Below are the code and all the weights of a small trained network. Each question names an input and a class and asks about switching units off, where a switched-off unit gives its printed mean instead of its output.

import numpy as np


def w(rows, s, z=0):
    codes = np.array(rows[::2]) - 128.0
    scale = np.full(codes.shape[1], s)
    scale[-1] = z or s
    return codes * scale


def f(y):
    return np.maximum(y, 0)


def log_softmax(a):
    a = a - a.max(-1, keepdims=True)
    return a - np.log(np.exp(a).sum(-1, keepdims=True))


def net(x, mask):
    res = np.array(x, float).reshape(1, 5) / 4 @ E
    y = f(res @ A[0][:, :-1].T + A[0][:, -1])
    res = res + np.where(mask, y, B[0][:, -1]) @ B[0][:, :-1]
    return log_softmax(res[-1] @ U[:, :-1].T + U[:, -1])


A, B = {}, {}
E = w([
[129,18,175,139,148,134,185,186,52,169,98,212],'x0',
[185,162,140,196,2,128,210,199,180,99,124,71],'x1',
[76,85,172,239,57,150,79,143,121,45,152,74],'x2',
[88,190,43,183,186,45,162,155,145,92,251,90],'x3',
[117,217,127,146,90,35,107,215,81,147,68,181],'x4',
],0.0083)
A[0] = w([
[138,76,236,143,120,153,60,176,86,168,59,161,146],'n1',
[93,153,39,98,217,66,202,112,94,160,194,133,164],'n2',
[142,139,78,18,101,109,100,66,173,176,126,88,145],'n3',
[31,179,151,166,78,197,45,136,84,54,80,69,203],'n4',
[158,217,54,75,214,96,133,120,147,176,93,108,131],'n5',
[82,184,30,139,118,35,158,198,167,170,177,44,127],'n6',
[64,200,23,140,140,40,80,140,189,103,211,101,125],'n7',
[76,216,65,149,148,25,104,152,201,90,198,66,68],'n8',
[210,153,142,46,31,207,122,15,243,118,118,115,184],'n9',
[183,185,57,74,140,87,120,131,145,190,83,193,131],'n10',
[101,154,149,68,198,157,99,71,197,164,188,84,104],'n11',
[223,119,189,168,72,220,130,99,172,79,94,32,247],'n12',
[50,96,59,95,192,81,75,46,49,132,206,199,97],'n13',
[174,164,161,160,80,63,153,179,200,137,135,94,125],'n14',
[34,120,57,87,246,157,108,30,84,81,130,180,128],'n15',
[108,130,108,131,249,172,64,50,57,211,162,103,133],'n16',
[100,204,157,109,109,72,44,181,100,173,69,121,138],'n17',
[135,104,13,167,101,100,220,190,130,228,154,133,192],'n18',
[168,25,123,206,151,205,126,38,231,43,233,57,251],'n19',
[222,86,205,253,128,160,153,201,90,133,97,90,218],'n20',
[231,176,19,133,32,88,189,198,181,45,109,74,131],'n21',
],0.0054,0.0032)
B[0] = w([
[58,74,221,164,105,126,114,196,57,169,98,160,216],'n1',
[110,242,40,189,172,184,152,115,246,110,149,73,220],'n2',
[160,204,191,93,154,85,79,143,123,153,194,128,184],'n3',
[25,1,155,187,166,166,107,154,142,203,98,88,224],'n4',
[175,179,142,198,215,133,155,114,162,191,145,69,201],'n5',
[201,90,66,144,59,95,207,173,49,37,101,146,219],'n6',
[54,56,61,77,38,172,144,161,86,121,63,189,237],'n7',
[73,22,131,127,87,124,225,160,62,162,38,185,230],'n8',
[129,208,172,97,99,182,39,91,136,110,169,155,220],'n9',
[146,205,106,136,133,119,147,67,131,208,65,87,194],'n10',
[66,165,85,172,200,201,68,161,145,46,230,105,189],'n11',
[83,142,165,90,98,224,18,87,166,171,133,90,234],'n12',
[117,159,142,195,211,136,55,168,196,17,206,123,224],'n13',
[200,177,98,165,207,61,152,140,148,95,155,119,192],'n14',
[99,126,174,221,187,124,25,189,211,48,222,88,229],'n15',
[97,141,177,177,184,72,27,223,200,87,179,106,216],'n16',
[60,101,162,134,90,186,114,116,216,202,114,25,196],'n17',
[147,169,77,107,102,147,119,44,76,36,109,141,197],'n18',
[93,57,99,201,78,214,24,118,181,191,97,53,255],'n19',
[58,62,136,75,119,168,115,127,123,120,174,208,224],'n20',
[195,172,85,139,186,75,121,107,153,38,174,132,229],'n21',
],0.0054,0.0095)
U = w([
[113,99,202,159,171,26,103,143,75,73,129,168,38],'0',
[91,195,120,208,164,149,54,96,216,47,238,43,153],'1',
[62,50,180,117,36,196,166,115,73,191,39,149,252],'2',
[157,184,58,170,130,66,253,90,132,105,90,94,16],'3',
[172,248,196,72,141,101,163,66,144,215,103,100,55],'4',
[176,232,118,78,74,80,200,102,55,13,177,213,109],'5',
],0.0061,0.003)

Each question gives the input, the list of numbers given to net, and the class t.
The units are the neurons (one row each of A and B). Each row of codes is followed by its name. A weight is (code - 128) times the scale printed after its matrix; where a second scale follows, it is the last column's (A, B and U).
mask holds one flag per neuron, in row order. A switched-off neuron (its flag False) gives its mean, the last column of its row in B, instead of its output. The means were averaged over made-up inputs and are rounded, as every weight is.
A unit's drop is (log p(t) with every unit on - log p(t) with that unit switched off) / (log p(t) with every unit on - log p(t) with every unit switched off).
The circuit of an input: a set's keep is (log p(t) with only the set's units on - log p(t) with every unit switched off) / (log p(t) with every unit on - log p(t) with every unit switched off). Starting from the 12 units with the biggest drops (on a tie, the unit counted first), units are removed one at a time, each time the one whose removal leaves the highest keep (on an exact tie, the one counted first), for as long as the keep stays at least 0.8.
units of the circuit, in order: the units of the circuit, biggest drop first
k most important neurons: the k neurons with the biggest drops, biggest first
drop of u: that unit's drop, to one decimal
input [0,-2,6,8,3], class 2: units of the circuit, in order	(n8; n7)
input [1,3,-2,-3,2], class 2: units of the circuit, in order	(n15)
input [-8,4,-6,7,-3], class 3: units of the circuit, in order	(n8; n6)
input [7,-8,-7,-7,-2], class 0: 3 most important neurons	(n1; n19; n12)
input [4,3,3,2,5], class 0: units of the circuit, in order	(n2; n19)
input [-1,3,1,-4,-6], class 2: units of the circuit, in order	(n15; n13)
input [5,-6,-2,-3,2], class 0: 3 most important neurons	(n1; n19; n12)
input [0,1,1,5,8], class 5: units of the circuit, in order	(n19; n6)
input [-4,3,0,6,-2], class 3: 2 most important neurons	(n8; n6)
input [-4,3,-3,-7,-2], class 4: 2 most important neurons	(n15; n13)
input [-6,1,7,4,-1], class 2: 2 most important neurons	(n8; n7)
input [3,-5,-7,-4,8], class 4: drop of n10	0.2
input [5,6,-6,6,5], class 3: drop of n5	0.1
input [5,8,-7,8,-1], class 3: drop of n16	0.0
input [-2,3,1,-3,5], class 2: drop of n15	0.5
input [4,8,8,7,7], class 5: most important neuron	(n21)
